B =
1.01	1.11	0.90	0.95	1.03	0.80	0.86	0.70	0.81	1.27	0.71	1.51	0.99	1.03
0.71	0.82	1.03	1.01	1.11	0.94	0.84	0.41	0.97	1.03	1.27	1.24	0.70	0.88
0.94	0.91	1.17	1.07	0.95	1.00	1.05	0.92	1.10	1.00	0.76	1.15	0.93	0.91
1.15	1.06	1.12	0.99	0.81	1.01	1.10	1.05	1.54	1.22	1.42	1.15	0.65	1.00
0.77	1.20	0.91	1.00	1.01	0.84	0.90	-0.70	1.46	1.15	1.11	0.87	0.70	1.11
1.25	1.09	0.89	1.06	0.89	0.92	1.05	0.93	0.88	0.73	0.72	1.04	0.53	1.06
1.14	1.04	1.01	1.10	1.18	0.85	0.94	0.24	1.11	0.97	1.31	0.60	0.78	1.00
0.86	0.79	1.09	1.21	0.89	0.67	1.02	2.58	1.03	1.02	1.12	1.49	0.88	1.06
0.96	0.95	1.07	0.75	1.04	1.37	0.97	2.59	0.78	0.60	0.96	1.61	1.05	1.01
1.16	1.09	1.05	1.04	1.19	1.34	1.09	-1.81	1.01	0.78	0.84	1.03	1.33	1.12
0.98	0.74	0.86	1.04	1.09	1.01	1.00	-0.68	1.07	1.00	1.07	0.43	1.02	0.86
0.91	0.77	0.96	0.87	1.21	0.78	0.98	0.16	0.87	0.93	1.00	1.60	0.86	1.07
0.76	1.16	1.18	1.01	0.75	0.84	0.98	0.81	1.47	1.50	1.12	1.45	1.04	1.04
1.04	0.61	1.01	0.89	0.80	0.90	1.05	3.16	1.18	1.08	0.66	0.50	1.39	1.03
1.04	1.03	1.09	1.11	1.11	0.87	1.03	0.22	1.40	0.82	0.96	0.85	1.19	1.08
The entry directly below 1.60 is 1.45
The entry just left of 0.41: 0.84
Which number is the bottom entry of the column that holds the largest entry?
Answer: 0.22
The bottom-left entry: 1.04
Which number is the second-last entry, reading row by row?
Answer: 1.19
Which number is the entry in the top-left corner?
Answer: 1.01
Which number is the largest entry in the first column?
Answer: 1.25
Which number is the smallest entry in the last column?
Answer: 0.86
The entry directly above the smallest entry: 2.59
The fourth entry in reading order: 0.95
Which number is the entry in the bottom-right corner?
Answer: 1.08
Which number is the largest entry?
Answer: 3.16
The entry directly below 1.24: 1.15
The entry in the top-right corner -> 1.03
Which number is the second entry in reading order?
Answer: 1.11
The last entry of the smallest entry's row: 1.12
Which number is the entry just right of 1.40?
Answer: 0.82
The entry directly above the largest entry -> 0.81
Which number is the 4th-last entry, reading row by row?
Answer: 0.96
The largest entry in the last row is 1.40
The first entry of the smallest entry's row: 1.16
Which number is the first entry of the largest entry's row?
Answer: 1.04
Which number is the third entry in reading order?
Answer: 0.90
Which number is the entry just right of the smallest entry?
Answer: 1.01
The entry directly below the smallest entry: -0.68
Which number is the top entry of the column that holds the largest entry?
Answer: 0.70
The entry directly above 1.37: 0.67
The last entry in the row that holds the largest entry -> 1.03
The 2nd entry on the main diagonal is 0.82

[[-0.041, -0.082, 0.063, 0.088, 0.233, -0.033, -0.141, -0.038, -0.096, 0.089, -0.018, -0.062],
 [0.033, -0.032, -0.024, -0.124, 0.079, -0.031, -0.040, 0.047, -0.024, -0.027, -0.013, -0.124],
 [-0.014, -0.061, -0.010, 0.022, -0.099, 0.123, 0.011, -0.002, 0.052, -0.043, 0.045, -0.127]]
Rows and columns are numbered from 1.
Which number is the top-left entry? -0.041
Which number is the entry in row 1 and column 3? 0.063
Which number is the entry directly below -0.041? 0.033
Which number is the entry directly below -0.033? -0.031
The bottom-right entry: -0.127
The top-right entry is -0.062
Which number is the entry just left of -0.141? -0.033
Which number is the bottom entry of the column that holds the largest entry? -0.099
The entry directly above 0.047 is -0.038
Which number is the entry in row 1 and column 2? -0.082
The entry directly below 0.063 is -0.024
Which number is the entry just left of -0.038? -0.141
The entry directly below the largest entry is 0.079
The maximum -> 0.233
Which number is the entry at row 3, column 1? -0.014
The entry in row 3 and column 2: -0.061
Which number is the entry just left of -0.043? 0.052
The entry directly above -0.127 is -0.124
The entry directly below 0.047: -0.002

[-0.499 -0.274  0.570 -0.199  1.976  0.851  1.620 -1.957 -2.211  0.980
  1.892  0.147]
The entry just right of the largest entry?
A: 0.851
The third entry from the right is 0.980
The second entry from the right?
A: 1.892
The 1st entry from the right?
A: 0.147
The entry just left of the smallest entry?
A: -1.957
The minimum?
A: -2.211
The maximum: 1.976
